Rows near named flat spaces through zero (a row that begins with a name and a colon came from that space):
j801-j106: [  7   2  12  29   1  10   6  -8 -12   9 -18   3  22 -22  -8  -1  -8   4
 -16 -15 -17  20  23  -2 -12  10 -17  13 -10 -12  11   4 -31  -7 -15  14
 -11 -15   1   1 -13  -6   6   6   2]
j861-j563: [ 18  16  14  -3 -36  -3  20  -7  -5  10  26 -18  17  16  22  16  11  -9
  -3  -7  19 -25  16  21  -4   0  29 -20  -7   6 -29 -16  15  22  26   9
  13  -8 -25  -1  15  12  15  -5  -6]
j696-j351: [ -2  19  12  36   9  22 -29   4   3 -15  27   5  14 -16  -2  15  -6 -26
   4  -4  -4   3  -2 -10  -1  -2 -18 -19 -23 -11   1   0   4 -13   1  12
  28  -2  10 -17 -15   5  -9 -15 -22]
j876-j340: [  7  30 -10   5  12   5   0  54  37   2 -21 -17 -34 -17 -14 -21  -9 -12
  10  10  12  -9  30  -6  -5   9  -5  57 -24  15 -15   0   3 -14  -8   2
  19  41 -16  -4  61  12 -13 -22  28]
[ -3  -8  26  29  13  29  16  -9 -33  17  -2  -3   2  -8   6   6 -27  17
 -10  -4 -10   2   1   1 -15  -2  -2   7 -17   9  18 -18 -46   3 -14   3
  10  -6  21  16   2  -9   1 -24 -19] -> j801-j106
[-16 -22   7 -16   9   3   9  13  -7 -11  -1  -7 -19  -3   3 -21 -15   3
   6  -5 -17 -31   8  16  -4   1  -7 -10 -20  -5  10   4  12   8  -9  11
  15   0   8  -1  12   3   7  -8 -32] -> j801-j106
j696-j351: [  6  14  23  32  31  -5  -4 -16   8  11  18  -9  17  -8  -6  13 -18 -31
  21 -41 -19  15  -9   3  -1  15 -38  -8  -3  19 -23 -12  12  19 -23  21
  18 -25   0  -2  31   8 -11 -38 -20]
j152-j922: [ 18 -16  -8 -22 -22   3  26  -1 -13   6 -11 -13 -20  21 -44  10  10  19
 -18  -2  15  -4 -12 -26  43   2  19   0  27 -23  16  24   9   0  13 -63
  37 -16  34  -3  35 -20  13  18  12]
[ -7 -36  -5  -3   7  34   5   7  -5  -1  -2  11  -2  10  11  -6  17   9
   7  -9 -14   1  -8  26  -4   1   8 -22   0 -11 -25 -25 -20  33 -14   0
   6 -24   8  -2  26  -7   0  -3  -5] -> j801-j106
[ -9   1   6  -1  11  16 -13  -6   0   1  -6   2   5  11  -7  -5 -18  -3
   3  -3  -1   8  -3  17   9  34  21   7   1   9   1 -15  15  16  -5 -14
  14 -12  -7  20   7  -1  19  24 -11] -> j876-j340
j254-j873: [ 20 -21  -4 -11   8  14  13   3   7  -8  17 -22  18  -4  -2   9 -12  -7
   4  10  -3  -1   9  13 -16  17  20 -24   4  -2  12   4  -7 -22   1 -15
 -10 -10  19   8   5  -1  18  -8 -16]
[  0  41   8   6 -35 -23  -2   5 -20  18 -36   1  18  -4 -18   6  -7 -31
 -28  -6  21  34  -6 -21  -3  12  -1  12  12  21 -12  12  -1 -21  -1   2
   6  -7   5 -18 -11  27  -6   8  18] -> j801-j106
j152-j922: [-13 -16   9   2   0   7 -12  -3 -12  -7 -32 -21   9   3   3  -1  -8  -7
  13 -11 -21  17 -34  17 -12   1  10  -2   2  30   1 -21  -6   3  -3  -3
 -45  13  -6  -4 -15 -16  12  -9 -14]
j861-j563: [  2  25 -14  17  24 -10   2   1  -6   4 -10  -9  -3  15   9   5  -5  10
 -12  14 -19  -9 -22  15   7  14 -16   2  10  13 -22  -6  19 -11  -6   6
  29  -1 -29  -3   7  -7  18  32  -5]
j254-j873: [-12  15   6  15  -2  16  -3 -12  21  -5  24   4   0  15 -30 -23  -5   7
   0  -2   5 -16  13 -20 -10 -25 -14 -16 -16  -1   9  -3 -16   6  -9  -8
  -6   6 -10 -19   3 -15 -16   6  12]
j876-j340: [-32  -7   1 -12   0   1   0 -34 -24  16  29  -7   7  -3  18   2   2  18
   5  -4  -8  12   5  18   9 -16   2 -40  30 -10  -2 -13   7   2   0  22
 -19 -23  19   2 -45 -10  11 -11 -19]
[  9   1  12  -6  17   7   5  -3  30 -18   8  23   0  20 -13 -29  29   4
  10  13  13 -12 -21   6  19   7  12 -28  27  -4  -6   0  19  51   5   2
   9   2 -11 -13  12  14 -20  31  17] -> j801-j106
j381-j752: [-15  48 -15 -33 -21  33  -6 -23  16 -22   8   4 -17 -14   3 -16   4  -2
   4  16 -23  10   5 -11   7 -35 -13   9  32  14  32  -4   0  32  -4 -21
 -21 -28 -26 -17  12  14   7   6 -47]
[  3  22  10  -2 -16   2  25  -4   3 -31  11  -5 -13  17 -27   1  35  14
  -5 -13   6  20  15  20 -16  19   8  25   0  19   9  42 -28 -27  -6  14
  33 -17  37  -3   0 -11  -4  16  10] -> j254-j873
[ 18 -34  20 -13   2 -26 -22   6   2   7 -14 -16  27   3  19  13  25  -2
  18  -8   6  -6  -6  -8 -22  12   8  -2 -28 -15  -6  -5 -12  -4   2  -5
   7  21  32   4  -5  17 -12   8   6] -> j381-j752
[  3  -8   0   3 -11 -15  -7  -1   0 -15   6  -8   3  -5 -12  30 -17  17
 -23 -18  18 -14  11  25  -5  -5 -26 -16  -6  16 -12 -14  -2  13  -7   1
   9 -26   0  14  -9  23   9   6 -12] -> j861-j563
[-31 -10  31  -3 -16   8   1   8 -34 -29 -28 -54  -1   0  23   5  -6  -9
 -16 -15 -34  49 -22  -1  -1   1   0 -11  22  45  17  25  -4  -8   0 -22
 -44 -12 -13  22 -42  -9  12  34  10] -> j152-j922
j381-j752: [-30  48 -26 -48  -9  41   1 -45  77 -21   5  -3 -41 -21 -38 -50 -34  10
 -19  24 -80  38 -17  -1  36 -57 -12   5  77  74  42  30 -23  16  27 -45
 -58 -56 -38 -69   9  -3  34 -46 -19]
[ -6 -16   9 -32 -41   3  33   5 -23  -9 -20  -2  -7  10   1 -20   0  26
 -15  40  15  -6  36  -7  -6 -16  -5  23 -16  12  -8  -5  -6   7   6 -18
 -41  28   8  35   7 -16  14  19  13] -> j696-j351
[  5   4  15 -10  -7  -8  -7 -12  -4 -30  18 -24   0   6 -19  -1  35  31
  -1   1  -7  19   4 -15  10 -26   7  13 -19  11  22  13 -22  12 -11  12
   8   6   7  -1  28 -13 -13   2   5] -> j254-j873
j801-j106: [ -3  12 -12  38 -18  -1  -8  14 -45  28 -26 -14  24  -8  11  -3 -12 -24
 -34 -23  23  24   6   3 -19  11 -18   4  -9  27  18   3 -48 -28 -19 -18
  -3 -20   1  14 -18  -3   2 -22  -1]
[ -1  16  10   4 -16  17   0 -16   3  17  11  -5  -1   2 -11  17 -15  -2
 -19   4  -7  -5 -23  -7  10  13   0 -31 -21  -7   6  -2  13 -18  -2  39
  -3 -14  -3 -15   1  -4   4  -3  -8] -> j696-j351
j835-j357: [  9  18   8  36  32  18  -6  14  -6  33  12  -6  12  12 -14 -12 -10  45
  13  -8  16  19  14 -14  -3  28 -11 -23 -19  -6  17  -2  11   5 -12   3
 -38  35 -18  24  -5   0   6  -7  10]
[ -7 -48  13   3  34  43  18  10 -18  21  11   4  -2  21 -14   3  -2  10
   3 -16 -10  -9 -24  21  -5 -15 -10 -18 -17 -11  -3 -25 -26  38 -24   2
 -12  -7  18   8  17 -30  14 -18 -20] -> j801-j106
[-16  24   5   2  -8  11   6  -7  -1   6  -9  18   8   9   9 -16  15 -12
  29  -2  10 -15   0  24  -2  20  25  30   1 -16  -7  -5  -8 -23 -14 -19
  23   4  15  39 -17   2 -39  16  -9] -> j254-j873
[-14   1  14   3   9  -2 -29  17 -12  -9   4  -8   5   7 -10  39  -6  29
   7 -18   4   2 -10   0 -10  12   9  -9 -13   8  -6  -7   2  19 -28  26
  -3   4  -9  19 -24  -4  -3  45  -1] -> j861-j563
[ -2   3   2   8  -9  23   2 -16   9  16   4  13  12 -22 -20  -4  -1  -3
 -12  -1  -3  23 -14 -15  13 -22  11 -14  16  13  11   2 -17  17   1   6
  -3   5   4   5  11   7 -13  11   7] -> j801-j106
[-15 -10   4  -2 -18  26 -11  10  -3 -15 -29  43  -9 -10 -28  11   6  11
  -3 -19  16 -12 -29  -8  -6 -10 -44  16  18  18 -14  -8 -17 -17   7 -27
  -6  12   6   6  -6  15  18  16   8] -> j861-j563
[-19   2   7   4   2   7   0  -7 -14  30  32  -4  -5 -17 -17  -1  -7 -17
  38   8   9 -23  -9   2  26   2   2 -20  11 -12  22  -6   9  -8  -3  -9
 -13  -2  -2  29   6   4   3   1 -12] -> j254-j873
[-29  15 -22  -1 -43   5 -12  23   4  23  -9   0  -3  -1  -1  18  -2  -4
 -22  42 -15 -36  29  12  25  -6  27   6 -38 -12  -4  10   2 -24  16  22
 -17  20  13 -11   6  -4  22  31  -2] -> j696-j351
[ 19   5  10 -10  24 -20  26 -19   6 -24  14  -9 -20  -9 -12  27  19  18
   3  13   3   6 -16  -1  22  20  18   0   3 -10  -6  -7  10  28  16  39
  10  -9   0  -2  -1  -1   7  12  11] -> j861-j563
[ 20 -11 -11  -2  -4   5  -4   9 -14   6  -2   1   4  -4   3  -5   7  16
 -23   3  -2  -9  12  20 -15  -6 -17  -5  36  10 -14  -8 -12  -1 -11 -25
  18 -16  -6  -9   1   8  38  -1  -2] -> j861-j563
[-17  39 -20   2 -46  28   0  24   5  16   5 -33  -1  -4  10  11 -10   9
 -53  73  -5 -32  33   5   6  11  23  20 -29  -7 -14  23  -4 -23  16  26
 -15  31   4 -16  18   0  18  25 -13] -> j696-j351
[ -8  -4   5 -14 -13   9   2  -1   3  -1 -20  27   4  14  30   0  14  -3
   0  -5  -9   4 -14   5 -26  -7  22   2  -2   8 -12  -2   9 -10  -2  -6
  27  -4   9  -6  11  21  -6  -8 -10] -> j835-j357
[ 22  33 -14  -4  15  13 -10  28  47 -26 -23   3 -23  10 -15 -34   3  -5
 -11  14   1  -5  11  11   2  30  -2  67 -29  13   4  -3 -16  23  -5 -24
  12   1 -16 -15  50  15  -3  28   7] -> j876-j340
[  0  14 -14  20 -15   5 -30  24  33 -12 -22   1 -28  15 -40 -28   4  -9
  10  -3   5   3  21  24   2  16   4  67 -45  20   0 -10 -16 -13   2  -7
  33  35 -42 -23  79  21  -7  37  21] -> j876-j340
[-20 -32 -22   3   7 -32  -7 -10  -4   3  -5  15   7  22  -2  -6  14   4
   1 -41  -1   0   5  -1 -16  40   2  11  31  25 -15  12  -8 -11  30 -15
   3   6  -8  12  -5 -11 -17  13  16] -> j254-j873
[ 27  19  36  61  24  53   9  53   4  91  -3 -60  25  -7 -78  -4 -37  41
  31 -13  46  35  13  -4  81  54 -10 -63 -27 -24  55  -5 -12  14 -10   8
 -46  90 -22  73   8  -9  25   4  27] -> j835-j357
